Below is a small trained network, with its code and all its weights. Each question gives an input and a target symbol and asks what happens when units are switched off, that is, made to give their printed mean instead of their output.

import numpy as np


def w(rows, s, z=0):
    codes = np.array(rows[::2]) - 128.0
    scale = np.full(codes.shape[1], s)
    scale[-1] = z or s
    return codes * scale


def norm(h):
    return h / np.sqrt((h * h).mean(-1, keepdims=True) + 1e-5)


def f(y):
    return y / 2 * (1 + np.tanh(0.7978845608 * (y + 0.044715 * y**3)))


def softmax(a):
    e = np.exp(a - a.max(-1, keepdims=True))
    return e / e.sum(-1, keepdims=True)


def log_softmax(a):
    a = a - a.max(-1, keepdims=True)
    return a - np.log(np.exp(a).sum(-1, keepdims=True))


def net(x, mask):
    ids = ['Δβηθλμξφψ'.index(c) for c in x.split()]
    T = len(ids)
    res = E[ids] + P[:T]
    q, k, v = (norm(res) @ M[0].T for M in (Q, K, V))
    z = softmax(np.where(np.tri(T) > 0, q @ k.T / 4**0.5, -1e9)) @ v
    res = res + np.where(mask[0], z, O[0][:, -1]) @ O[0][:, :-1]
    y = f(norm(res) @ A[0][:, :-1].T + A[0][:, -1])
    res = res + np.where(mask[1:17], y, B[0][:, -1]) @ B[0][:, :-1]
    return log_softmax(norm(res)[-1] @ U[:, :-1].T + U[:, -1])


Q, K, V, O, A, B = {}, {}, {}, {}, {}, {}
E = w([
[83,72,127,172],'Δ',
[47,41,92,141],'β',
[149,134,210,213],'η',
[125,161,250,82],'θ',
[46,23,99,98],'λ',
[170,175,129,39],'μ',
[84,140,110,74],'ξ',
[109,11,172,72],'φ',
[115,149,163,102],'ψ',
],0.019)
P = w([
[131,124,4,170],'0',
[107,177,20,139],'1',
[91,199,33,128],'2',
[73,205,59,117],'3',
[66,203,94,106],'4',
[52,200,124,89],'5',
[40,204,150,75],'6',
[17,207,173,57],'7',
[2,200,200,36],'8',
],0.0051)
Q[0] = w([
[127,96,109,104],'head 1',
[95,168,56,84],'head 1',
[201,169,154,5],'head 1',
[118,113,96,93],'head 1',
],0.021)
K[0] = w([
[130,87,102,135],'head 1',
[119,188,64,57],'head 1',
[176,141,147,2],'head 1',
[127,109,94,115],'head 1',
],0.022)
V[0] = w([
[15,146,223,2],'head 1',
[32,157,196,129],'head 1',
[171,47,115,104],'head 1',
[140,38,134,124],'head 1',
],0.0075)
O[0] = w([
[202,188,140,254,254],'head 1',
[75,43,101,160,220],'head 1',
[122,190,153,151,76],'head 1',
[72,148,149,165,95],'head 1',
],0.0083,0.0039)
A[0] = w([
[91,174,159,88,29],'neuron 1',
[98,115,50,149,161],'neuron 2',
[116,121,110,132,44],'neuron 3',
[93,96,35,218,243],'neuron 4',
[119,178,157,29,15],'neuron 5',
[184,1,104,29,80],'neuron 6',
[39,128,155,93,131],'neuron 7',
[138,152,130,92,235],'neuron 8',
[169,143,57,174,1],'neuron 9',
[114,157,146,100,34],'neuron 10',
[53,111,113,121,80],'neuron 11',
[133,100,154,114,110],'neuron 12',
[58,155,132,154,103],'neuron 13',
[117,136,137,69,70],'neuron 14',
[209,179,133,58,35],'neuron 15',
[159,14,103,110,72],'neuron 16',
],0.019,0.0023)
B[0] = w([
[147,152,107,167,150],'neuron 1',
[116,98,141,91,176],'neuron 2',
[116,122,141,126,122],'neuron 3',
[102,185,108,166,254],'neuron 4',
[166,229,168,99,191],'neuron 5',
[3,210,101,170,143],'neuron 6',
[157,32,130,105,250],'neuron 7',
[135,161,146,129,159],'neuron 8',
[181,81,111,92,156],'neuron 9',
[151,145,124,151,134],'neuron 10',
[144,112,174,156,216],'neuron 11',
[112,131,118,104,166],'neuron 12',
[150,123,103,64,208],'neuron 13',
[117,160,157,160,132],'neuron 14',
[90,146,177,27,233],'neuron 15',
[81,210,122,164,192],'neuron 16',
],0.036,0.0072)
U = w([
[24,157,117,165,156],'Δ',
[148,19,192,73,168],'β',
[154,144,129,110,26],'η',
[208,132,240,221,69],'θ',
[211,191,139,160,193],'λ',
[157,224,183,7,154],'μ',
[139,163,10,34,70],'ξ',
[149,145,130,102,3],'φ',
[222,161,67,188,166],'ψ',
],0.012,0.0054)

Each question gives the input, a string of symbols that net reads in full, and the target symbol t.
The units are the heads (4 rows each of Q, K, V and O) and the neurons (one row each of A and B). Each row of codes is followed by its name. A weight is (code - 128) times the scale printed after its matrix; where a second scale follows, it is the last column's (O, A, B and U).
mask holds one flag per unit, heads first, then neurons. A switched-off unit (its flag False) gives its mean, the last column of its rows in O or B, instead of its output. The means were averaged over made-up inputs and are rounded, as every weight is.
A unit's drop is (log p(t) with every unit on - log p(t) with that unit switched off) / (log p(t) with every unit on - log p(t) with every unit switched off).
The circuit of an input: a set's keep is (log p(t) with only the set's units on - log p(t) with every unit switched off) / (log p(t) with every unit on - log p(t) with every unit switched off). Starting from the 12 units with the biggest drops (on a tie, the unit counted first), units are removed one at a time, each time the one whose removal leaves the highest keep (on an exact tie, the one counted first), for as long as the keep stays at least 0.8.
units of the circuit, in order: the units of the circuit, biggest drop first
most important unit: the unit with the biggest drop
k most important neurons: the k neurons with the biggest drops, biggest first
drop when u is switched off: that unit's drop, to one decimal
input ξ μ η μ η φ ψ λ, target Δ: most important unit : neuron 4
input φ η ψ λ η φ φ η θ, target λ: units of the circuit, in order : [neuron 15; head 1]
input μ Δ μ Δ η, target Δ: units of the circuit, in order : [neuron 5; neuron 15; head 1; neuron 11]
input Δ θ ξ ψ, target ψ: 2 most important neurons : [neuron 15; neuron 9]
input β μ β β, target β: units of the circuit, in order : [head 1; neuron 7]
input λ β η μ η λ λ, target β: 4 most important neurons : [neuron 7; neuron 11; neuron 2; neuron 13]
input β ψ ξ, target ξ: units of the circuit, in order : [head 1; neuron 9; neuron 4; neuron 5]
input φ μ ψ ψ φ η η λ λ, target β: 3 most important neurons : [neuron 7; neuron 11; neuron 13]
input η η μ η ψ θ Δ, target Δ: 3 most important neurons : [neuron 6; neuron 16; neuron 4]
input β η ψ ψ η φ, target Δ: 3 most important neurons : [neuron 16; neuron 6; neuron 15]
input θ μ η η φ, target Δ: 3 most important neurons : [neuron 16; neuron 15; neuron 5]
input θ η β Δ, target Δ: 2 most important neurons : [neuron 4; neuron 16]
input ψ θ μ ψ β, target Δ: 2 most important neurons : [neuron 4; neuron 15]
input η ξ η η β η Δ η ψ, target ψ: most important unit : neuron 15
input Δ φ θ, target θ: 3 most important neurons : [neuron 15; neuron 7; neuron 4]
input Δ φ φ μ μ λ, target Δ: drop when neuron 6 is switched off : 1.4
input ψ η φ η μ Δ μ Δ, target β: drop when neuron 11 is switched off : 0.4
input ψ φ β μ φ η, target Δ: drop when neuron 5 is switched off : 0.8
input φ ψ β β ψ θ, target θ: drop when neuron 6 is switched off : 0.1
input μ β φ θ θ η β, target β: units of the circuit, in order : [neuron 7]
